Below is a small trained network, with its code and all its weights. Each question gives an input and a class and asks what happens when units are switched off, that is, made to give their printed mean instead of their output.

import numpy as np


def w(rows, s, z=0):
    codes = np.array(rows[::2]) - 128.0
    scale = np.full(codes.shape[1], s)
    scale[-1] = z or s
    return codes * scale


def f(y):
    return np.maximum(y, 0)


def log_softmax(a):
    a = a - a.max(-1, keepdims=True)
    return a - np.log(np.exp(a).sum(-1, keepdims=True))


def net(x, mask):
    res = np.array(x, float).reshape(1, 4) / 4 @ E
    y = f(res @ A[0][:, :-1].T + A[0][:, -1])
    res = res + np.where(mask, y, B[0][:, -1]) @ B[0][:, :-1]
    return log_softmax(res[-1] @ U[:, :-1].T + U[:, -1])


A, B = {}, {}
E = w([
[81,124,68,113,66,121,170,71,236],'x0',
[83,165,158,126,84,84,172,248,91],'x1',
[182,138,186,228,161,83,99,94,119],'x2',
[135,151,96,129,151,111,214,104,51],'x3',
],0.013)
A[0] = w([
[108,114,107,77,108,164,122,163,167,185],'neuron 0',
[119,122,79,5,142,145,105,134,130,221],'neuron 1',
[155,120,102,110,145,140,124,96,152,221],'neuron 2',
[130,124,161,141,135,136,23,136,203,253],'neuron 3',
[180,126,190,172,173,134,52,136,50,183],'neuron 4',
[149,123,167,135,120,124,55,97,149,243],'neuron 5',
[130,120,154,165,147,103,90,132,41,157],'neuron 6',
[122,142,97,119,149,127,199,93,30,218],'neuron 7',
[130,135,121,130,139,130,137,138,111,93],'neuron 8',
[84,132,95,44,93,121,190,149,160,179],'neuron 9',
[138,142,121,181,176,139,70,138,179,88],'neuron 10',
[111,129,138,188,88,111,148,135,228,229],'neuron 11',
[131,136,167,186,134,112,141,165,22,235],'neuron 12',
],0.014,0.0032)
B[0] = w([
[103,155,185,104,39,147,112,126,83,195],'neuron 0',
[89,162,111,49,91,230,104,115,86,208],'neuron 1',
[129,96,61,151,168,157,75,89,157,178],'neuron 2',
[147,117,213,161,54,102,81,38,111,218],'neuron 3',
[64,211,150,200,243,227,84,215,74,252],'neuron 4',
[186,94,188,194,114,132,109,79,131,192],'neuron 5',
[119,167,163,182,228,113,124,151,77,213],'neuron 6',
[191,24,7,52,184,151,124,110,181,213],'neuron 7',
[172,134,136,107,149,138,146,68,127,143],'neuron 8',
[43,188,139,88,34,112,160,177,114,228],'neuron 9',
[184,75,192,136,103,100,85,106,145,177],'neuron 10',
[98,131,94,207,112,44,158,145,209,216],'neuron 11',
[182,144,189,125,198,74,243,220,69,245],'neuron 12',
],0.013,0.02)
U = w([
[39,176,143,47,71,158,121,138,128,204],'0',
[178,98,128,79,175,59,215,185,116,44],'1',
[47,154,93,179,112,28,174,140,254,190],'2',
[151,179,209,194,223,119,121,183,88,176],'3',
[155,99,230,209,115,104,33,59,167,50],'4',
[157,64,77,116,193,188,84,82,161,3],'5',
],0.0081,0.0012)

Each question gives the input, the list of numbers given to net, and the class t.
The units are the neurons (one row each of A and B). Each row of codes is followed by its name. A weight is (code - 128) times the scale printed after its matrix; where a second scale follows, it is the last column's (A, B and U).
mask holds one flag per neuron, in row order. A switched-off neuron (its flag False) gives its mean, the last column of its row in B, instead of its output. The means were averaged over made-up inputs and are rounded, as every weight is.
A unit's drop is (log p(t) with every unit on - log p(t) with that unit switched off) / (log p(t) with every unit on - log p(t) with every unit switched off).
The circuit of an input: a set's keep is (log p(t) with only the set's units on - log p(t) with every unit switched off) / (log p(t) with every unit on - log p(t) with every unit switched off). Starting from the 12 units with the biggest drops (on a tie, the unit counted first), units are removed one at a time, each time the one whose removal leaves the highest keep (on an exact tie, the one counted first), for as long as the keep stays at least 0.8.
units of the circuit, in order: the units of the circuit, biggest drop first
k most important neurons: the k neurons with the biggest drops, biggest first
drop when u is switched off: that unit's drop, to one decimal
input [7,-8,-3,2], class 0: units of the circuit, in order : [neuron 1]
input [-2,3,-6,7], class 1: 3 most important neurons : [neuron 7; neuron 12; neuron 4]
input [-4,-7,-8,3], class 0: 3 most important neurons : [neuron 1; neuron 5; neuron 0]
input [0,-4,-6,-7], class 0: 2 most important neurons : [neuron 1; neuron 0]
input [6,-2,-1,-3], class 2: 3 most important neurons : [neuron 11; neuron 4; neuron 9]
input [6,-7,-5,-8], class 4: 2 most important neurons : [neuron 3; neuron 5]
input [3,1,3,3], class 2: 2 most important neurons : [neuron 12; neuron 4]
input [7,-3,-2,6], class 0: 2 most important neurons : [neuron 9; neuron 1]
input [1,-6,-6,7], class 5: 2 most important neurons : [neuron 7; neuron 2]
input [5,7,8,-8], class 4: drop when neuron 3 is switched off : 0.1
input [-4,-1,-6,3], class 0: drop when neuron 1 is switched off : 0.2
input [-3,8,-1,2], class 1: drop when neuron 7 is switched off : 0.2
